Below are the code and all the weights of a small trained network. Each question names an input and a class and asks about switching units off, where a switched-off unit gives its printed mean instead of its output.

import numpy as np


def w(rows, s, z=0):
    codes = np.array(rows[::2]) - 128.0
    scale = np.full(codes.shape[1], s)
    scale[-1] = z or s
    return codes * scale


def norm(h):
    return h / np.sqrt((h * h).mean(-1, keepdims=True) + 1e-5)


def f(y):
    return y / 2 * (1 + np.tanh(0.7978845608 * (y + 0.044715 * y**3)))


def log_softmax(a):
    a = a - a.max(-1, keepdims=True)
    return a - np.log(np.exp(a).sum(-1, keepdims=True))


def net(x, mask):
    res = np.array(x, float).reshape(1, 4) / 4 @ E
    u = 0
    for l in range(4):
        y = f(norm(res) @ A[l][:, :-1].T + A[l][:, -1])
        res = res + np.where(mask[u : u + 6], y, B[l][:, -1]) @ B[l][:, :-1]
        u += 6
    return log_softmax(norm(res)[-1] @ U[:, :-1].T + U[:, -1])


A, B = {}, {}
E = w([
[69,18,175],'x0',
[211,189,202],'x1',
[133,156,115],'x2',
[3,204,170],'x3',
],0.0049)
A[0] = w([
[148,194,178,154],'L0N1',
[156,56,64,254],'L0N2',
[103,116,251,170],'L0N3',
[149,160,183,121],'L0N4',
[161,115,86,94],'L0N5',
[143,23,67,173],'L0N6',
],0.013,0.0028)
B[0] = w([
[193,150,98,188],'L0N1',
[202,106,35,246],'L0N2',
[121,70,48,199],'L0N3',
[179,132,98,158],'L0N4',
[114,116,111,150],'L0N5',
[255,125,4,254],'L0N6',
],0.0091,0.0062)
A[1] = w([
[174,230,211,119],'L1N1',
[203,45,56,4],'L1N2',
[161,210,45,151],'L1N3',
[42,67,107,79],'L1N4',
[163,217,162,94],'L1N5',
[124,94,3,158],'L1N6',
],0.0052,0.0021)
B[1] = w([
[80,254,214,133],'L1N1',
[187,32,96,211],'L1N2',
[160,192,47,231],'L1N3',
[68,100,190,126],'L1N4',
[148,224,232,133],'L1N5',
[160,84,46,254],'L1N6',
],0.0041,0.0039)
A[2] = w([
[83,84,110,123],'L2N1',
[125,94,47,254],'L2N2',
[167,204,171,83],'L2N3',
[2,51,199,227],'L2N4',
[192,43,241,192],'L2N5',
[171,167,161,164],'L2N6',
],0.005,0.00051)
B[2] = w([
[144,73,121,134],'L2N1',
[48,91,100,253],'L2N2',
[144,255,83,138],'L2N3',
[165,41,227,128],'L2N4',
[160,218,63,99],'L2N5',
[94,200,113,140],'L2N6',
],0.0058,0.0024)
A[3] = w([
[61,44,95,241],'L3N1',
[147,111,125,147],'L3N2',
[84,76,75,153],'L3N3',
[202,104,69,137],'L3N4',
[79,204,138,92],'L3N5',
[4,76,204,2],'L3N6',
],0.0039,0.0012)
B[3] = w([
[57,42,254,196],'L3N1',
[92,149,103,148],'L3N2',
[53,88,196,178],'L3N3',
[59,122,112,255],'L3N4',
[138,133,84,111],'L3N5',
[135,96,163,101],'L3N6',
],0.0049,0.0021)
U = w([
[90,150,162,1],'0',
[195,115,67,212],'1',
[137,250,167,119],'2',
[56,61,170,125],'3',
],0.017,0.0062)

Each question gives the input, the list of numbers given to net, and the class t.
The units are the neurons (one row each of A and B). Each row of codes is followed by its name. A weight is (code - 128) times the scale printed after its matrix; where a second scale follows, it is the last column's (A, B and U).
mask holds one flag per neuron, layer by layer. A switched-off neuron (its flag False) gives its mean, the last column of its row in B, instead of its output. The means were averaged over made-up inputs and are rounded, as every weight is.
A unit's drop is (log p(t) with every unit on - log p(t) with that unit switched off) / (log p(t) with every unit on - log p(t) with every unit switched off).
The circuit of an input: a set's keep is (log p(t) with only the set's units on - log p(t) with every unit switched off) / (log p(t) with every unit on - log p(t) with every unit switched off). Starting from the 12 units with the biggest drops (on a tie, the unit counted first), units are removed one at a time, each time the one whose removal leaves the highest keep (on an exact tie, the one counted first), for as long as the keep stays at least 0.8.
circuit, biggest first: the units of the circuit, biggest drop first
k most important neurons: the k neurons with the biggest drops, biggest first
top k neurons in layer l: the k neurons of layer l with the biggest drops, biggest first
drop when u is switched off: that unit's drop, to one decimal
input [-5,5,-4,-5], class 2: 2 most important neurons : (L0N3; L0N6)
input [-8,-5,5,4], class 2: 3 most important neurons : (L0N6; L0N2; L0N3)
input [8,8,-6,3], class 3: circuit, biggest first : (L0N6)
input [8,5,-8,2], class 3: circuit, biggest first : (L0N6; L0N2)
input [4,4,-4,4], class 3: 3 most important neurons : (L0N3; L0N6; L0N2)
input [-8,2,0,-3], class 2: circuit, biggest first : (L0N6; L0N3; L0N2; L1N1)
input [-7,5,1,5], class 2: 2 most important neurons : (L0N6; L0N2)
input [-5,6,3,4], class 2: circuit, biggest first : (L0N6; L0N2)
input [5,5,-2,5], class 3: top 2 neurons in layer 0 : (L0N3; L0N6)
input [1,2,-8,3], class 3: top 3 neurons in layer 0 : (L0N3; L0N6; L0N2)
input [7,4,8,6], class 3: 2 most important neurons : (L0N6; L0N2)
input [3,4,4,8], class 3: 2 most important neurons : (L0N3; L0N6)
input [-3,5,2,1], class 2: drop when L0N6 is switched off : 0.4
input [-5,1,-6,5], class 2: drop when L0N6 is switched off : 0.4
input [-6,4,1,-1], class 2: drop when L0N6 is switched off : 0.3
